[128 = 0]

[ 98 128  81 133 133 128 145 143 123 130 130 121 106 136 139 121 160 146
 141 135 124 123 153 113 114  87 145 124 138 123 137 113 109 113 146 146
 108 137 121 127 150 117 139 142 149  66 126 113]	[82]
[101 132  52 139 196 118 157 156 122 121 124  96 103 136 149 127 180 136
 149 156 116 145 153 141 117 101 161 134 142 126 102 108 128 101 129 136
 106 122 104 125 138 129 122 150 151  62 150 111]	[91]
[ 82 146  89 103 138 150 137 146 142 151 127 106 108 118 101 116 152 145
 143 116 124 117 140 129 108  88 132 100 167 126 122 118  97 121 148 160
 114  94 117 129 163 118 138 140 138  48 120 108]	[98]
[ 99 119  71 108 122 133 134 134 107 136 131 110 104 117 120 127 150 147
 140 140 116 115 152  99 139 114 145 114 164 123 150 135  95 106 141 160
 104 128 117 121 143 119 148 139 144  62 120 109]	[82]
[ 89 126  38 138 159 137 154 141  85 109 121  87  99 134 143 126 175 146
 142 152 128 130 154 111 128 116 179 137 141 130 110 135 126  98 158 146
  74 118 123 107 127 124 146 147 169  61 155 118]	[80]
[ 86 126  57 120 144 126 157 146 121 125 120  93  99 133 111 124 165 150
 146 149 115 130 153 110 110 103 153 118 158 142 134 134 112 115 150 158
  99 107  99 132 151 115 140 159 124  32 138 113]	[98]
[ 95 142 102 119 174 137 159 153 168 147 121 105 132 133 115 141 158 129
 131 139 115 137 136 157  97  81 125 110 158 124 122 107 135 127 117 142
 126 125 127 143 161 124  98 163 120  56 121 103]	[105]
[107 117  71 132 122 128 152 129 100 134 121 104 110 128 134 121 159 136
 140 133 127 127 139 106 132 121 147 126 138 122 126 133 113 109 150 142
 101 115 124 113 125 110 157 140 153  63 134 119]	[105]
[115 132  73 142 142 115 144 137  93 120 121 110 110 137 151 124 162 136
 138 135 104 128 140 116 125 118 155 112 129 136 120 143 138 115 139 120
  98 122 146 110 129 132 121 143 161  90 148 121]	[92]
[ 86 120  37 131 154 125 151 152 106 123 122  85  95 126 145 122 176 156
 158 150 130 131 157 100 121  95 156 127 151 119 118 137  96 104 149 158
  92 108 122 113 143 108 152 151 167  32 130 110]	[98]
[ 95 130  55 140 177 130 150 144 116 123 123  72 108 141 153 139 179 139
 147 162 123 145 151 139 124 110 158 138 144 130 114 118 136 116 133 152
  99 117 129 111 139 134 144 164 177  58 145 105]	[93]
[ 87 117  80 101 137 138 155 134 105 128 123 110 105 138 123 119 165 150
 131 135 119 125 147 107 114 110 175 121 144 121 121 130 111 120 150 152
  99 101 119 114 136 117 149 145 152  56 131 100]	[105]
[122 126 104 130 130 134 130 129  68 128 130 117 117 127 124 127 139 129
 134 130 132 123 134 113 123 131 136 126 129 123 124 126 123 116 138 135
 111 124 125 123 135 124 136 130 135 107 130 130]	[87]
[ 90 133  45 139 178 133 162 152 110 118 125 104 105 136 143 124 183 138
 129 143 127 121 149 144 129 112 154 133 139 121 114 124 130 113 129 135
  95 118 126 119 153 129 137 152 160  57 151 113]	[80]
[100 129  78 121 157 130 151 153 146 126 133 107 111 130 121 138 165 146
 138 138 124 136 141 140 115  91 131 116 152 115 116 112 119 122 145 142
 121 121 127 127 167 131 128 156 134  66 130  88]	[86]
[112 112 144  87  61 142 110 112 148 168 143 128 125 124  63 127 108 158
 124 123 121 101 122  96 117 105 116  89 149 121 141 139  64 121 153 164
 127 106 121 131 142 114 149 103  92  91  87 110]	[90]
[100 132  76 130 181 122 152 154 130 134 134 106 113 130 132 135 168 128
 144 147 126 142 143 132 115 100 140 120 138 119 112 125 131 119 131 142
 113 121 114 106 151 118 124 170 151  61 141 107]	[91]
[ 84 137  49 124 201 131 161 155 118 122 113 104 107 132 137 127 182 142
 150 148 131 147 146 126 119  90 162 111 148 123 126 104 128 128 138 141
  89 111 117 112 149 131 129 160 167  45 151 115]	[80]
[ 96 126  86 107 114 141 137 136 135 145 130 104 110 127 109 130 128 151
 144 136 121 119 147 122 118  91 134 105 159 116 129 126  94 117 150 154
 104  98 123 119 149 115 140 142 123  64 130 110]	[98]
[104 141  47 145 185 128 168 162 117 121 106  96 107 125 148 111 185 139
 142 161 121 167 152 137 121 105 152 136 139 128 119 124 147 111 127 137
 102 122 121 118 133 113 129 155 162  52 152 113]	[80]
[ 94 107  70 105 111 133 146 134 109 136 129 102 109 131 122 117 155 149
 142 146 119 116 153  93 129 115 157 106 154 130 122 147 101 110 151 147
  99 102 121 112 141 112 154 129 167  62 129 115]	[98]
[122 112 116 117 126 135 134 123  90 126 115 131 113 125 139 106 131 129
 121 128 130 113 139  97 152 145 142 118 122 132 130 150 119 112 144 139
 105 116 134 117 105 118 145 125 152 139 134 136]	[87]
[ 89 160  69 111 218 122 183 174 197 150 132  87 106 152 102 153 202 116
 165 143 105 152 131 195  85  51 130 103 156 120 107  69 145 134 103 147
 142 114 112 132 187 123  88 177 114   4 128  88]	[80]
[ 80 129  62 114 142 124 160 119 140 136 134  96  95 145 103 132 168 148
 147 136  95 131 151 119 115  84 163 102 160 121 133 116 104 104 142 172
 112 116 127 128 169 105 135 138 133  28 115  99]	[105]
